B =
[[  6  11  -7   6   2   8   8   0]
 [ 23  33 -44  25   0  57  29  26]
 [ 24  45 -48  24  -2  56  36  30]
 [  8  -4   0  -9  -3   0  -4  -9]
 [ -3  22 -20   8  -2  21  18   6]
 [-17 -31  43 -26  -2 -47 -28 -15]
 [  7  15 -16   9   1  20  13  10]
 [ 32  30 -28  16   3  50  20  19]
 [ -3  -7   8   5  -4  -4  -8  -8]
 [  2  10  -9  -1   2   8   4   3]
 [ 14  32 -35  19  -2  41  28  25]
 [-15 -51  39 -25  15 -29 -51   2]
 [ 33  60 -56  29   0  77  40  30]
 [  4  13 -11   4   7   8   7   7]]
B[0,0]: 6
B[3]: [8, -4, 0, -9, -3, 0, -4, -9]
B[6,4]: 1
B[:, 3]: [6, 25, 24, -9, 8, -26, 9, 16, 5, -1, 19, -25, 29, 4]
B[8,4]: -4
B[11,2]: 39
B[:, 7]: [0, 26, 30, -9, 6, -15, 10, 19, -8, 3, 25, 2, 30, 7]
B[13,7]: 7
B[2,6]: 36
B[:, 6]: [8, 29, 36, -4, 18, -28, 13, 20, -8, 4, 28, -51, 40, 7]
B[5,2]: 43
B[11,7]: 2
B[2,4]: -2
B[7]: [32, 30, -28, 16, 3, 50, 20, 19]
B[4,5]: 21
B[9,3]: -1
B[12,1]: 60
B[4,1]: 22
B[:, 0]: [6, 23, 24, 8, -3, -17, 7, 32, -3, 2, 14, -15, 33, 4]
B[3,5]: 0
B[2,1]: 45
B[:, 1]: [11, 33, 45, -4, 22, -31, 15, 30, -7, 10, 32, -51, 60, 13]
B[1]: [23, 33, -44, 25, 0, 57, 29, 26]
B[:, 5]: [8, 57, 56, 0, 21, -47, 20, 50, -4, 8, 41, -29, 77, 8]
B[12,0]: 33
B[5]: [-17, -31, 43, -26, -2, -47, -28, -15]
B[7,6]: 20
B[6,3]: 9
B[4,6]: 18
B[13,5]: 8
B[12]: [33, 60, -56, 29, 0, 77, 40, 30]
B[0,5]: 8
B[8,1]: -7
B[7,0]: 32
B[5,1]: -31
B[6]: [7, 15, -16, 9, 1, 20, 13, 10]

X =
0.70	0.89	-0.25	1.11	0.17	-1.17	0.11
1.81	0.14	0.23	1.97	-0.32	0.73	-1.18
0.40	0.25	0.24	-1.11	0.96	0.93	-1.02
2.33	-1.46	0.09	0.72	-2.46	0.99	-0.07
-0.19	0.99	-0.17	-0.13	0.99	-0.91	0.02
X[0, -7] = 0.70
X[-2] = [2.33, -1.46, 0.09, 0.72, -2.46, 0.99, -0.07]
X[-2, 0] = 2.33
X[-4, -1] = -1.18
X[0] = [0.70, 0.89, -0.25, 1.11, 0.17, -1.17, 0.11]
X[4, 3] = -0.13
X[-3, 4] = 0.96
X[-1, -7] = -0.19
X[-1, 5] = -0.91
X[1, 1] = 0.14
X[4] = [-0.19, 0.99, -0.17, -0.13, 0.99, -0.91, 0.02]
X[:, 1] = [0.89, 0.14, 0.25, -1.46, 0.99]
X[3, -5] = 0.09
X[0, 4] = 0.17
X[:, -2] = [-1.17, 0.73, 0.93, 0.99, -0.91]
X[-2, 4] = -2.46
X[1, -2] = 0.73
X[:, 4] = [0.17, -0.32, 0.96, -2.46, 0.99]
X[:, -1] = [0.11, -1.18, -1.02, -0.07, 0.02]

grid = [-17  55 -29 -57 -20 -38 -28 -36  -7  20 -84  28   1]
grid[-13] => -17
grid[11] => 28
grid[12] => 1
grid[-5] => -7
grid[-10] => -57

arr =
49	28	60	72	49
41	87	50	69	55
39	17	61	68	59
46	29	60	83	51
Indices start at 0.
row 0 col 0	49
row 0 col 2	60
row 2 col 0	39
row 1 col 0	41
row 3 col 4	51
row 1 col 4	55

data =
-0.011	-0.141	0.072	-0.061	0.212	-0.178	0.193
-0.055	-0.019	0.159	-0.004	-0.067	-0.049	-0.005
0.072	-0.140	0.153	-0.043	-0.073	0.047	0.077
0.121	-0.109	-0.017	-0.013	-0.045	0.155	0.099
-0.057	0.031	0.168	-0.005	-0.106	-0.119	-0.018
0.142	-0.097	-0.012	-0.047	-0.047	0.119	0.145
0.147	-0.142	0.059	-0.055	-0.062	0.112	0.138
0.103	-0.043	-0.040	0.025	-0.109	0.091	0.067
0.038	-0.105	-0.136	-0.013	0.240	-0.100	0.216
-0.068	-0.045	0.142	-0.008	0.005	-0.083	0.033
Rows and columns are counted from 0.
row 0 col 0 => -0.011
row 4 col 5 => -0.119
row 0 col 5 => -0.178
row 4 col 6 => -0.018
row 0 col 2 => 0.072
row 3 col 0 => 0.121
row 6 col 3 => -0.055
row 1 col 1 => -0.019
row 3 col 4 => -0.045
row 9 col 0 => -0.068
row 0 col 6 => 0.193
row 0 col 3 => -0.061
row 2 col 1 => -0.140
row 3 col 6 => 0.099
row 5 col 0 => 0.142
row 9 col 4 => 0.005
row 8 col 1 => -0.105
row 5 col 4 => -0.047
row 3 col 1 => -0.109
row 9 col 1 => -0.045
row 1 col 4 => -0.067
row 7 col 5 => 0.091
row 5 col 5 => 0.119
row 4 col 3 => -0.005
row 1 col 5 => -0.049
row 2 col 2 => 0.153
row 3 col 2 => -0.017
row 7 col 1 => -0.043
row 8 col 2 => -0.136
row 2 col 0 => 0.072

M =
[[79 57 38 40 43 52 50 62 70 43 23 34 61 60 63]
 [65 67 58 36 62 79 57 38 40 42 52 50 62 71 43]
 [57 38 40 43 52 50 62 70 43 23 34 61 60 63 48]
 [36 62 79 57 38 40 43 52 50 62 70 43 24 34 61]]
Rows and columns are counted from 0.
(0, 0): 79
(3, 7): 52
(2, 9): 23
(2, 10): 34
(1, 3): 36
(1, 12): 62
(3, 9): 62
(1, 9): 42
(2, 4): 52
(2, 2): 40
(0, 12): 61
(3, 3): 57
(3, 2): 79
(1, 11): 50
(3, 8): 50
(1, 14): 43
(1, 1): 67
(1, 0): 65
(1, 4): 62

m =
[[ -1  36 -16  26  15 -37   6   4  13 -46  -3]
 [  9 -12  40 -32  -4  10  17  -5 -30  22  -3]
 [ 19 -12   1 -21 -10 -18  -7 -19 -22  12 -14]
 [  4   4 -53  -2 -24 -70 -18  -8  12 -22  -5]
 [-19  28  19  12  12  -4  20  30  21 -43  24]
 [-24   5 -15 -13 -24 -41   8  28  27 -32  26]
 [-23 -32  15 -49 -35  -1  13  24   2  22  29]
 [  6   8 -53   4 -20 -58 -31   4  34 -48  17]
 [-30  18 -23  14  -6 -33  16  22  27 -23   5]
 [  8 -44  -1 -50 -35  -4 -16  -7 -11  34   7]]
m[0,0] -> -1
m[3] -> [4, 4, -53, -2, -24, -70, -18, -8, 12, -22, -5]
m[:, 10] -> [-3, -3, -14, -5, 24, 26, 29, 17, 5, 7]
m[6,7] -> 24
m[:, 2] -> [-16, 40, 1, -53, 19, -15, 15, -53, -23, -1]
m[8,4] -> -6
m[9,10] -> 7
m[8,8] -> 27
m[5,6] -> 8
m[9] -> [8, -44, -1, -50, -35, -4, -16, -7, -11, 34, 7]
m[1,4] -> -4
m[6,0] -> -23
m[5] -> [-24, 5, -15, -13, -24, -41, 8, 28, 27, -32, 26]
m[:, 3] -> [26, -32, -21, -2, 12, -13, -49, 4, 14, -50]
m[:, 9] -> [-46, 22, 12, -22, -43, -32, 22, -48, -23, 34]
m[0,9] -> -46
m[3,4] -> -24
m[8,7] -> 22
m[8,9] -> -23
m[9,1] -> -44
m[5,0] -> -24
m[9,3] -> -50
m[1,1] -> -12
m[1,5] -> 10
m[1] -> [9, -12, 40, -32, -4, 10, 17, -5, -30, 22, -3]
m[9,8] -> -11
m[3,1] -> 4
m[8] -> [-30, 18, -23, 14, -6, -33, 16, 22, 27, -23, 5]
m[2] -> [19, -12, 1, -21, -10, -18, -7, -19, -22, 12, -14]
m[7,4] -> -20
m[2,9] -> 12
